array([[  0, -17,  51,  -5,  -2,  57, -21, -33,   0, -16,   0, -10, -48,
         30, -31, -25],
       [  0,  20, -59,   5,   2, -65,  24,  38,   0,  18,   0,  12,  55,
        -35,  35,  28],
       [  0, -22,  64,  -6,  -2,  71, -26, -42,   0, -20,   0, -13, -60,
         37, -38, -31],
       [  0,   3,  -7,   1,   0,  -8,   3,   5,   0,   2,   0,   1,   7,
         -4,   4,   4]])
:
array([[-25, -31,  30, -48, -10,   0, -16,   0, -33, -21,  57,  -2,  -5,
         51, -17,   0],
       [ 28,  35, -35,  55,  12,   0,  18,   0,  38,  24, -65,   2,   5,
        -59,  20,   0],
       [-31, -38,  37, -60, -13,   0, -20,   0, -42, -26,  71,  -2,  -6,
         64, -22,   0],
       [  4,   4,  -4,   7,   1,   0,   2,   0,   5,   3,  -8,   0,   1,
         -7,   3,   0]])

array([[ 24, -63,   1],
       [-19,  18,  -9],
       [  0,  -2,  -2],
       [-81,  10,  14],
       [-40,  45,  29],
       [  6,  55,  32]])
:
array([[  1, -63,  24],
       [ -9,  18, -19],
       [ -2,  -2,   0],
       [ 14,  10, -81],
       [ 29,  45, -40],
       [ 32,  55,   6]])

array([[ 31,   4,  12,  25,  30, -37, -58,  26,  -5, -21,  31,  24],
       [ 15,  -9,  49,  18, -21,   3, -48,  34, -32,  -3,   9, -10],
       [ 31,  -7,   9,   8,  21, -55, -11,  25, -38, -24,  35,  49],
       [  6,   9,   5,  -6,  12,  10,  -3,   1,   8,  18, -11,   9],
       [ 22,  18,   3, -21, -25, -14, -19,  39, -54,   5,  -8,  12]])
:
array([[ 24,  31, -21,  -5,  26, -58, -37,  30,  25,  12,   4,  31],
       [-10,   9,  -3, -32,  34, -48,   3, -21,  18,  49,  -9,  15],
       [ 49,  35, -24, -38,  25, -11, -55,  21,   8,   9,  -7,  31],
       [  9, -11,  18,   8,   1,  -3,  10,  12,  -6,   5,   9,   6],
       [ 12,  -8,   5, -54,  39, -19, -14, -25, -21,   3,  18,  22]])

array([[ 47,  18,  25,  76, -32],
       [  2, -18, -37,  55,  55],
       [ 37,  21,  32,  44, -46],
       [-14, -24, -47,  28,  65],
       [ 38,  14,  18,  66, -23],
       [  7,  25,  45, -39, -71],
       [ -9, -23, -46,  38,  64],
       [ -2, -16, -33,  39,  47],
       [ 39,  10,  11,  79, -11],
       [-43, -15, -29, -65,  31]])
:
array([[-32,  76,  25,  18,  47],
       [ 55,  55, -37, -18,   2],
       [-46,  44,  32,  21,  37],
       [ 65,  28, -47, -24, -14],
       [-23,  66,  18,  14,  38],
       [-71, -39,  45,  25,   7],
       [ 64,  38, -46, -23,  -9],
       [ 47,  39, -33, -16,  -2],
       [-11,  79,  11,  10,  39],
       [ 31, -65, -29, -15, -43]])

array([[-44, -25,  22,  41,  68, -22,  14],
       [-13, -52,  25,  28,  19, -49,  23],
       [-17, -27,  -8,  18,  20, -50,   8],
       [-12, -23,  -9,  -1,  30, -36,  23],
       [-18, -17,   5,  11,   8, -26,  25],
       [-15, -34,  27,  12,  45, -21,  -7],
       [-19, -29,  -4,  37,  37,  -9,  29]])
:
array([[ 14, -22,  68,  41,  22, -25, -44],
       [ 23, -49,  19,  28,  25, -52, -13],
       [  8, -50,  20,  18,  -8, -27, -17],
       [ 23, -36,  30,  -1,  -9, -23, -12],
       [ 25, -26,   8,  11,   5, -17, -18],
       [ -7, -21,  45,  12,  27, -34, -15],
       [ 29,  -9,  37,  37,  -4, -29, -19]])

array([[ -1,  44,   3, -11,   0,  -1,   6,  -5, -25, -21, -17, -30, -12,
        -18,  23, -66],
       [ 23, -14,  56,  28, -20,  20, -55,   1,   1,  30,  31, -64,  11,
          2,   5,   1]])
:
array([[-66,  23, -18, -12, -30, -17, -21, -25,  -5,   6,  -1,   0, -11,
          3,  44,  -1],
       [  1,   5,   2,  11, -64,  31,  30,   1,   1, -55,  20, -20,  28,
         56, -14,  23]])

array([[ 60,  72,  74],
       [-20, -25, -26],
       [-33, -40, -41],
       [  0,   0,   0],
       [-15, -20, -21],
       [  0,   0,   0],
       [-10, -14, -15],
       [-48, -58, -59],
       [ 32,  39,  41],
       [-31, -37, -38],
       [-25, -29, -31],
       [-19, -23, -24]])
:
array([[ 74,  72,  60],
       [-26, -25, -20],
       [-41, -40, -33],
       [  0,   0,   0],
       [-21, -20, -15],
       [  0,   0,   0],
       [-15, -14, -10],
       [-59, -58, -48],
       [ 41,  39,  32],
       [-38, -37, -31],
       [-31, -29, -25],
       [-24, -23, -19]])

array([[-26,   1,  25,  18,  42,  29, -29,  14],
       [ 13,  47,  24, -27, -15, -18,   7,  12],
       [ 15,  37,  -6, -19, -21, -12,  15,   9],
       [ 16, -21, -31,  -3, -28, -16,  21, -17],
       [-46,  -9,   3,  46,  71,  65, -42,  24],
       [ -3, -17,  10,   2,   4,  -3,  -5,  -7],
       [ 35, -26, -29, -22, -57, -45,  38, -31]])
:
array([[ 14, -29,  29,  42,  18,  25,   1, -26],
       [ 12,   7, -18, -15, -27,  24,  47,  13],
       [  9,  15, -12, -21, -19,  -6,  37,  15],
       [-17,  21, -16, -28,  -3, -31, -21,  16],
       [ 24, -42,  65,  71,  46,   3,  -9, -46],
       [ -7,  -5,  -3,   4,   2,  10, -17,  -3],
       [-31,  38, -45, -57, -22, -29, -26,  35]])

array([[-11,  41,  -2, -15,  11,   1,   6,  -6, -10,  24],
       [ -1, -42,  -2,  -2,   2,   4,  12,  13,  11, -33],
       [-11, -10,   4,   3, -16,   1,  11, -13, -17,   9],
       [ -4, -34,  -2,   2, -10,  21,  24,  -5,  -1, -33],
       [ 10, -58,   2,  -4,  15,  15,  19,  28,  40, -32],
       [  0,   1,  -2,   5,   1,   0,   6,  28,  20, -15],
       [ -8,  23,   3,  -1, -17, -16, -15, -12,  -7,  -2],
       [ -9,  31,   0,  -5,   0, -11,  19,  -2,  -7,   7]])
:
array([[ 24, -10,  -6,   6,   1,  11, -15,  -2,  41, -11],
       [-33,  11,  13,  12,   4,   2,  -2,  -2, -42,  -1],
       [  9, -17, -13,  11,   1, -16,   3,   4, -10, -11],
       [-33,  -1,  -5,  24,  21, -10,   2,  -2, -34,  -4],
       [-32,  40,  28,  19,  15,  15,  -4,   2, -58,  10],
       [-15,  20,  28,   6,   0,   1,   5,  -2,   1,   0],
       [ -2,  -7, -12, -15, -16, -17,  -1,   3,  23,  -8],
       [  7,  -7,  -2,  19, -11,   0,  -5,   0,  31,  -9]])
